[47 -12 44 16 17 -44 17]
[34 -48 -12 32 -21 -22 -24]
[-32 37 43 14 -18 -32 5]
[44 13 4 1 37 -4 -48]
[-45 -32 -24 -45 -23 3 23]
[-48 -24 -41 34 12 29 -25]
[-21 3 -35 42 1 -21 11]
[46 -36 20 17 -2 41 -15]
[12 -2 38 -45 37 -46 -44]
[45 34 -3 21 42 -30 -1]
Rows and columns are numbered from 1.
Which number is the maximum? 47
Which number is the entry in row 3 and column 2? 37
Which number is the entry at row 2, column 1? 34
Which number is the entry in the bottom-left corner? 45
The entry at row 2, column 3: -12
The entry in row 1 and column 3 -> 44
The entry just right of 46: -36
The bottom-right entry: -1
Which number is the entry directly below -18? 37
Which number is the entry in row 1 and column 2? -12
Which number is the entry directly below -4? 3
The entry directly above -41 is -24
The entry just left of -30 -> 42
The entry just left of 41 is -2
The entry at row 3, column 1 -> -32
The entry in the top-right corner: 17
Which number is the entry directly below 14? 1
The entry directly below 46 -> 12
Which number is the entry just right of -46? -44

Read these off the table that follows.
1) Read off the bottom-right entry.
2) Read off the entry in the top-left corner.
3) Read off the entry in the top-right corner.
4) Read off the entry directly above the smallest entry.
5) Read off the third entry on the diagonal from the top-right corner.
6) Read off the second-last entry, reading row by row.
7) Read off the entry just left of the largest entry.
8) Read off the third smallest entry.
[18 0 6 8 0 -14 1 -2 1 -3 -9 9]
[11 1 -11 15 -16 13 1 -6 -3 12 -4 1]
[10 4 -11 1 24 -14 15 23 -11 -20 -8 21]
[-12 -11 -2 -1 11 -17 14 0 4 0 -4 29]
[-4 -5 5 1 -10 -5 -11 -12 13 -22 4 -16]
[9 27 0 1 -9 6 10 -10 -4 -7 -7 -2]
[-5 0 22 21 2 -13 14 -12 -24 -25 7 -10]
[-19 -10 -23 6 -13 -10 -28 24 5 -23 -23 -3]
[-7 -1 -13 -9 1 16 -20 -9 15 11 -19 19]
[4 3 24 -41 4 21 9 3 -3 15 -16 13]
[16 -4 -4 -1 -14 -21 -21 7 -6 9 -13 -10]
[7 32 5 -5 37 -19 11 -11 -18 4 -17 -7]
[27 31 -5 6 -18 7 -3 -12 24 10 3 -2]
[4 -9 8 -13 -1 -12 5 19 7 0 4 8]
[18 -5 -6 -10 31 16 -33 -4 11 -12 -7 -50]
1) -50
2) 18
3) 9
4) 8
5) -20
6) -7
7) -5
8) -33

data = [-5 -6 12 -11 53 23 35 32 11 18]
Which number is the entry just left of 23?
A: 53
The entry just left of 12: -6

Questions about the table below.
1) Which number is the largest entry in the last row?
2) Which number is the bottom entry of the column that holds the largest entry?
3) Which number is the top entry of the column that holds the smallest entry?
4) Which number is the first entry on the main diagonal?
5) Which number is the smallest entry in the first row?
6) Which number is the last entry in the row that holds the largest entry?
7) Which number is the smallest entry in the first column?
[4 -6 12 7]
[6 20 -11 40]
[-11 -4 -11 -3]
[3 6 -1 3]
[2 -4 5 -47]
[4 7 -1 3]
[-9 -20 6 -36]
1) 6
2) -36
3) 7
4) 4
5) -6
6) 40
7) -11

Questions about the grid below. Indices start at 1.
1) Find the entry in the bottom-left corner.
2) Find the entry just right of 373.
3) Find the entry at row 1, column 2.
4) Find the entry just left of 580.
5) Find the entry directly above 448.
6) Find the entry in row 2 and column 3.
7) Find the entry at row 1, column 1.
8) Find the bottom-right entry.
[[299 149 227 231 149 158 283 144]
 [224 223 228 292 225 367 361 147]
 [366 152 725 577 153 437 218 225]
 [512 152 734 450 222 448 218 148]
 [294 307 715 359 291 156 284 158]
 [437 154 425 866 299 580 144 301]
 [300 231 650 307 226 153 156 221]
 [148 369 649 233 296 222 151 222]
 [300 160 585 222 445 364 220 159]
 [284 224 373 223 157 435 219 159]
 [220 227 365 152 230 506 149 161]
 [511 297 866 229 292 292 156 143]
 [437 152 503 363 294 294 226 161]]
1) 437
2) 223
3) 149
4) 299
5) 437
6) 228
7) 299
8) 161

Questions about the array below. Indices start at 1.
1) Find the entry just right of 74.
2) Find the top-left entry.
3) Find the entry in the top-right corner.
4) Find the entry at row 1, column 3.
5) Find the entry just right of 75.
6) Find the entry in the bottom-left corner.
7) Find the entry in row 3 and column 1.
8) Find the entry directly below 70.
[[68 56 16 80]
 [34 52 80 19]
 [43 64 71 20]
 [41 68 77 32]
 [52 64 81 36]
 [35 59 64 25]
 [46 56 80 31]
 [52 67 88 29]
 [39 61 70 34]
 [52 66 63 45]
 [23 68 76 29]
 [35 42 76 29]
 [30 74 75 30]
 [35 62 88 33]]
1) 75
2) 68
3) 80
4) 16
5) 30
6) 35
7) 43
8) 63
